Below are the code and all the weights of a small trained network. Each question names an input and a class and asks about switching units off, where a switched-off unit gives its printed mean instead of its output.

import numpy as np


def w(rows, s, z=0):
    codes = np.array(rows[::2]) - 128.0
    scale = np.full(codes.shape[1], s)
    scale[-1] = z or s
    return codes * scale


def norm(h):
    return h / np.sqrt((h * h).mean(-1, keepdims=True) + 1e-5)


def f(y):
    return y / 2 * (1 + np.tanh(0.7978845608 * (y + 0.044715 * y**3)))


def log_softmax(a):
    a = a - a.max(-1, keepdims=True)
    return a - np.log(np.exp(a).sum(-1, keepdims=True))


def net(x, mask):
    res = np.array(x, float).reshape(1, 4) / 4 @ E
    u = 0
    for l in range(2):
        y = f(norm(res) @ A[l][:, :-1].T + A[l][:, -1])
        res = res + np.where(mask[u : u + 7], y, B[l][:, -1]) @ B[l][:, :-1]
        u += 7
    return log_softmax(norm(res)[-1] @ U[:, :-1].T + U[:, -1])


A, B = {}, {}
E = w([
[213,207,119,67,176],'x0',
[62,89,120,45,25],'x1',
[87,77,219,228,194],'x2',
[3,229,215,66,96],'x3',
],0.0047)
A[0] = w([
[228,83,120,215,98,5],'L0N1',
[15,88,79,102,114,29],'L0N2',
[72,180,172,255,203,45],'L0N3',
[107,123,191,124,77,129],'L0N4',
[162,204,99,125,121,141],'L0N5',
[81,190,190,238,206,25],'L0N6',
[203,53,78,171,157,24],'L0N7',
],0.0086,0.0023)
B[0] = w([
[94,73,63,132,129,214],'L0N1',
[53,158,162,152,196,184],'L0N2',
[175,114,254,124,143,252],'L0N3',
[57,139,46,180,93,176],'L0N4',
[164,186,140,79,101,189],'L0N5',
[145,88,232,105,171,249],'L0N6',
[63,77,72,209,194,234],'L0N7',
],0.0097,0.0042)
A[1] = w([
[187,247,75,60,140,63],'L1N1',
[160,130,179,142,141,29],'L1N2',
[190,88,233,154,110,102],'L1N3',
[103,144,109,155,164,66],'L1N4',
[147,2,53,174,182,89],'L1N5',
[138,196,131,75,206,153],'L1N6',
[194,182,136,80,97,2],'L1N7',
],0.0098,0.0039)
B[1] = w([
[191,135,141,31,7,205],'L1N1',
[114,46,187,113,97,137],'L1N2',
[173,21,178,145,68,204],'L1N3',
[139,169,130,19,56,129],'L1N4',
[254,233,4,186,209,254],'L1N5',
[138,55,122,117,114,181],'L1N6',
[193,241,121,88,78,153],'L1N7',
],0.0082,0.0064)
U = w([
[7,161,102,134,111,47],'0',
[202,141,22,187,189,254],'1',
[168,69,245,149,168,97],'2',
[192,177,124,51,58,44],'3',
],0.02,0.0022)

Each question gives the input, the list of numbers given to net, and the class t.
The units are the neurons (one row each of A and B). Each row of codes is followed by its name. A weight is (code - 128) times the scale printed after its matrix; where a second scale follows, it is the last column's (A, B and U).
mask holds one flag per neuron, layer by layer. A switched-off neuron (its flag False) gives its mean, the last column of its row in B, instead of its output. The means were averaged over made-up inputs and are rounded, as every weight is.
A unit's drop is (log p(t) with every unit on - log p(t) with that unit switched off) / (log p(t) with every unit on - log p(t) with every unit switched off).
The circuit of an input: a set's keep is (log p(t) with only the set's units on - log p(t) with every unit switched off) / (log p(t) with every unit on - log p(t) with every unit switched off). Starting from the 12 units with the biggest drops (on a tie, the unit counted first), units are removed one at a time, each time the one whose removal leaves the highest keep (on an exact tie, the one counted first), for as long as the keep stays at least 0.8.
circuit, biggest first: the units of the circuit, biggest drop first
unit that matters most: the unit with the biggest drop
top k neurons: the k neurons with the biggest drops, biggest first
drop when u is switched off: that unit's drop, to one decimal
input [5,-8,-6,-2], class 3: circuit, biggest first : [L1N1; L0N5]
input [-2,6,7,0], class 0: top 3 neurons : [L0N4; L0N2; L0N6]
input [-4,-5,-6,0], class 3: unit that matters most : L0N5
input [-2,7,8,-1], class 0: circuit, biggest first : [L0N4; L0N6]
input [-4,-2,-2,3], class 0: top 2 neurons : [L0N4; L0N2]
input [-8,-3,-3,1], class 0: top 2 neurons : [L0N2; L0N6]
input [-5,1,-5,-1], class 0: top 2 neurons : [L1N5; L0N7]
input [5,-7,-5,-2], class 3: drop when L0N5 is switched off : 0.4
input [4,-2,1,2], class 2: drop when L0N6 is switched off : 0.2
input [3,8,-4,7], class 0: drop when L1N3 is switched off : 0.1
